Small tables with named rows and columns. After each table, cells are looked up by row and column.

Table pon
         sogak  ral  dize  vuzenu  zag  sipivo  ret  daded  temipid  peb
fum        720  558   447     566  160     604  244    454      473  321
mekaze     612  482   638     556  502     775  578    340      357  375
magin      281  618   582     301  291     488  352    239      733  379
sinepa     652  557   449     263  169     530  377    423      438  510
dazaros    749  726   428     523  409     599  582    437      730  375
rak        521  687   599     629  510     554  614    298      440  415
lizazo     600  562   622     578  487     757  349    394      389  339
fikirig    673  505   422     461  115     706  255    186      359  326
ruzupa     555  526   486     217  392     587  333    395      648  228
fos        419  603   500     458   93     473  488    417      755  493
mabize     540  458   521     308  202     490  221    571      558  635
nak        315  756   353     136  352     534  524    456      846  375

What is the sipivo of fikirig in pon?
706
What is the ral of fos in pon?
603
What is the vuzenu of mabize in pon?
308
What is the daded of fum in pon?
454
What is the vuzenu of mekaze in pon?
556
What is the daded of mekaze in pon?
340
What is the vuzenu of fos in pon?
458
What is the peb of nak in pon?
375
What is the zag of nak in pon?
352
What is the peb of dazaros in pon?
375
What is the peb of fum in pon?
321
What is the sipivo of mekaze in pon?
775
What is the zag of dazaros in pon?
409
What is the temipid of rak in pon?
440
What is the temipid of sinepa in pon?
438
What is the vuzenu of dazaros in pon?
523
What is the sogak of dazaros in pon?
749
What is the sipivo of lizazo in pon?
757
What is the zag of mekaze in pon?
502
What is the sipivo of fos in pon?
473

kat:
fields: zop, pulut, fotevi
molara: [189, 64, 114]
kedes: [145, 101, 117]
pibuf: [179, 54, 117]
rumese: [130, 95, 127]
tiv: [182, 91, 131]
kavi: [128, 118, 138]
pota: [182, 123, 89]
papaze: [163, 46, 85]
votuf: [112, 102, 129]
riv: [158, 65, 117]
lom: [147, 119, 156]
tikesit: [249, 103, 107]

pulut of lom: 119
fotevi of tikesit: 107
pulut of molara: 64
fotevi of rumese: 127
zop of molara: 189
fotevi of molara: 114
zop of pibuf: 179
fotevi of riv: 117
zop of tiv: 182
zop of tikesit: 249
fotevi of kedes: 117
zop of riv: 158
zop of kedes: 145
zop of papaze: 163
Row with the largest fotevi: lom

kode =
         nage  tup  rop  muru  mafele
zetarus   -42  -24  -70   -86     -74
narimel    33  -54  -10   -35     -81
zurunoz   -52   41  -67   -50     -70
tur       -43  -11  -77   -21     -41
mikoso    -27  -82  -25   -12     -14
kolarog   -25  -34  -41    35     -19
burik     -36  -41  -75   -46     -63
rok       -17  -90  -62   -11     -41
betoko      1   38  -40   -19     -81
mide      -25  -60  -71   -54     -58
kimud     -58  -32  -87   -46     -34
pir        18   17  -10    57     -78
tov        17  -35  -57   -40     -94

tup of mide = -60
muru of kimud = -46
nage of pir = 18
tup of betoko = 38
rop of tov = -57
nage of tov = 17
nage of narimel = 33
tup of pir = 17

Table tutulez
,rasazo,norep,fiv,zis,gev,tos,nabu,tagoni,falat
fil,490,689,519,636,230,415,870,834,812
dobun,729,861,346,714,518,722,477,597,325
sisasi,650,674,617,699,675,696,616,624,595

What is the tagoni of fil in tutulez?
834
What is the fiv of dobun in tutulez?
346
What is the tagoni of dobun in tutulez?
597
What is the zis of sisasi in tutulez?
699
What is the norep of sisasi in tutulez?
674
What is the rasazo of sisasi in tutulez?
650
What is the fiv of sisasi in tutulez?
617
What is the falat of dobun in tutulez?
325
What is the fiv of fil in tutulez?
519
What is the zis of dobun in tutulez?
714
What is the gev of fil in tutulez?
230
What is the tos of sisasi in tutulez?
696
What is the tos of fil in tutulez?
415

fanuk.tsv
	kom	rasup	vuba
bebire	30	-52	8
mos	77	-88	16
pef	29	-69	2

pef, rasup => -69
pef, kom => 29
pef, vuba => 2
bebire, kom => 30
mos, vuba => 16
mos, kom => 77
mos, rasup => -88
bebire, vuba => 8

Table vobene
|  | vopufa | luboz | pokefa | marozi | reb | tosebu | kanero | govo |
|---|---|---|---|---|---|---|---|---|
| pilo | 126 | 142 | 147 | 188 | 158 | 211 | 200 | 203 |
| lemona | 137 | 187 | 102 | 204 | 90 | 83 | 139 | 226 |
| pokelir | 143 | 140 | 165 | 166 | 65 | 186 | 233 | 145 |
| git | 210 | 61 | 167 | 177 | 57 | 103 | 229 | 142 |
| zibo | 75 | 209 | 140 | 169 | 176 | 173 | 202 | 224 |
| nudo | 129 | 58 | 229 | 159 | 127 | 150 | 116 | 90 |
| mimu | 137 | 82 | 221 | 227 | 70 | 56 | 216 | 219 |
| mer | 225 | 234 | 146 | 217 | 82 | 112 | 123 | 90 |
| ropeba | 118 | 155 | 173 | 89 | 140 | 205 | 146 | 104 |
| zikos | 181 | 221 | 94 | 135 | 71 | 144 | 199 | 61 |
| divotog | 152 | 72 | 173 | 187 | 160 | 91 | 167 | 138 |
| levazu | 64 | 184 | 204 | 222 | 145 | 193 | 93 | 126 |
| gifelad | 233 | 86 | 146 | 206 | 220 | 93 | 230 | 72 |
| voge | 166 | 127 | 143 | 177 | 123 | 184 | 102 | 159 |

What is the kanero of pokelir in vobene? 233
What is the marozi of nudo in vobene? 159
What is the marozi of levazu in vobene? 222
What is the govo of git in vobene? 142
What is the govo of pokelir in vobene? 145
What is the vopufa of gifelad in vobene? 233
What is the vopufa of zibo in vobene? 75
What is the tosebu of levazu in vobene? 193
What is the tosebu of pokelir in vobene? 186
What is the luboz of divotog in vobene? 72
What is the vopufa of ropeba in vobene? 118
What is the vopufa of zikos in vobene? 181
What is the reb of gifelad in vobene? 220
What is the kanero of gifelad in vobene? 230
What is the pokefa of zibo in vobene? 140
What is the reb of mer in vobene? 82
What is the luboz of pilo in vobene? 142

karis:
,maf,bifa,lege,govar,gesif,pegim,balefu
ked,-19,86,193,-14,-68,-80,-193
zos,-2,240,-26,42,-57,307,6
fidu,170,26,-21,64,122,290,454
sepu,143,69,-169,338,472,163,119
pefiduv,89,74,-127,365,494,282,-77
sizu,155,-112,104,133,290,-49,188
firavub,231,-627,662,-192,177,-25,243
bir,1,-37,276,-14,13,132,-235
setavuf,139,-92,30,258,446,320,9
tapar,121,85,-88,182,237,514,232
nof,117,11,-9,167,254,671,132

What is the gesif of nof in karis? 254
What is the balefu of ked in karis? -193
What is the gesif of firavub in karis? 177
What is the lege of bir in karis? 276
What is the govar of ked in karis? -14
What is the balefu of pefiduv in karis? -77
What is the maf of bir in karis? 1
What is the govar of sepu in karis? 338
What is the lege of ked in karis? 193
What is the bifa of bir in karis? -37
What is the gesif of setavuf in karis? 446

nim =
	lebefeg	seledu	rak	nuz	molo	tav
lifu	79	79	141	201	157	34
zagibo	207	207	153	82	122	237
rugupu	124	124	150	50	211	124
nosi	208	208	24	118	141	112
kem	107	107	206	148	238	113
nedu	112	112	174	51	130	162
tosuve	82	82	120	62	41	127
zapige	125	125	152	51	214	122
lem	32	32	149	181	67	116
dib	201	201	149	81	113	233

What is the molo of zagibo in nim?
122
What is the tav of zagibo in nim?
237
What is the rak of zagibo in nim?
153
What is the molo of lifu in nim?
157
What is the molo of tosuve in nim?
41
What is the lebefeg of tosuve in nim?
82
What is the rak of dib in nim?
149
What is the tav of nosi in nim?
112

lin
|  | lizo | kor | zez |
|---|---|---|---|
| salen | 68 | 209 | 229 |
| duv | 72 | 237 | 229 |
| nolevos | 86 | 44 | 105 |
| nunurep | 89 | 44 | 105 |
| nopateb | 80 | 45 | 112 |
| kuz | 85 | 44 | 107 |
| paga | 67 | 234 | 233 |
| relas | 73 | 182 | 222 |
| tefibos | 80 | 47 | 116 |
| lozole | 86 | 45 | 108 |
| lofo | 91 | 44 | 102 |
| rovariv | 85 | 43 | 107 |
| sutep | 68 | 231 | 231 |
| rirerab | 97 | 222 | 225 |

What is the kor of relas in lin? 182
What is the lizo of nopateb in lin? 80
What is the lizo of relas in lin? 73
What is the kor of lozole in lin? 45
What is the lizo of tefibos in lin? 80
What is the kor of nolevos in lin? 44
What is the zez of salen in lin? 229
What is the zez of tefibos in lin? 116
What is the zez of sutep in lin? 231
What is the zez of nopateb in lin? 112
What is the kor of rirerab in lin? 222
Row with the largest zez: paga

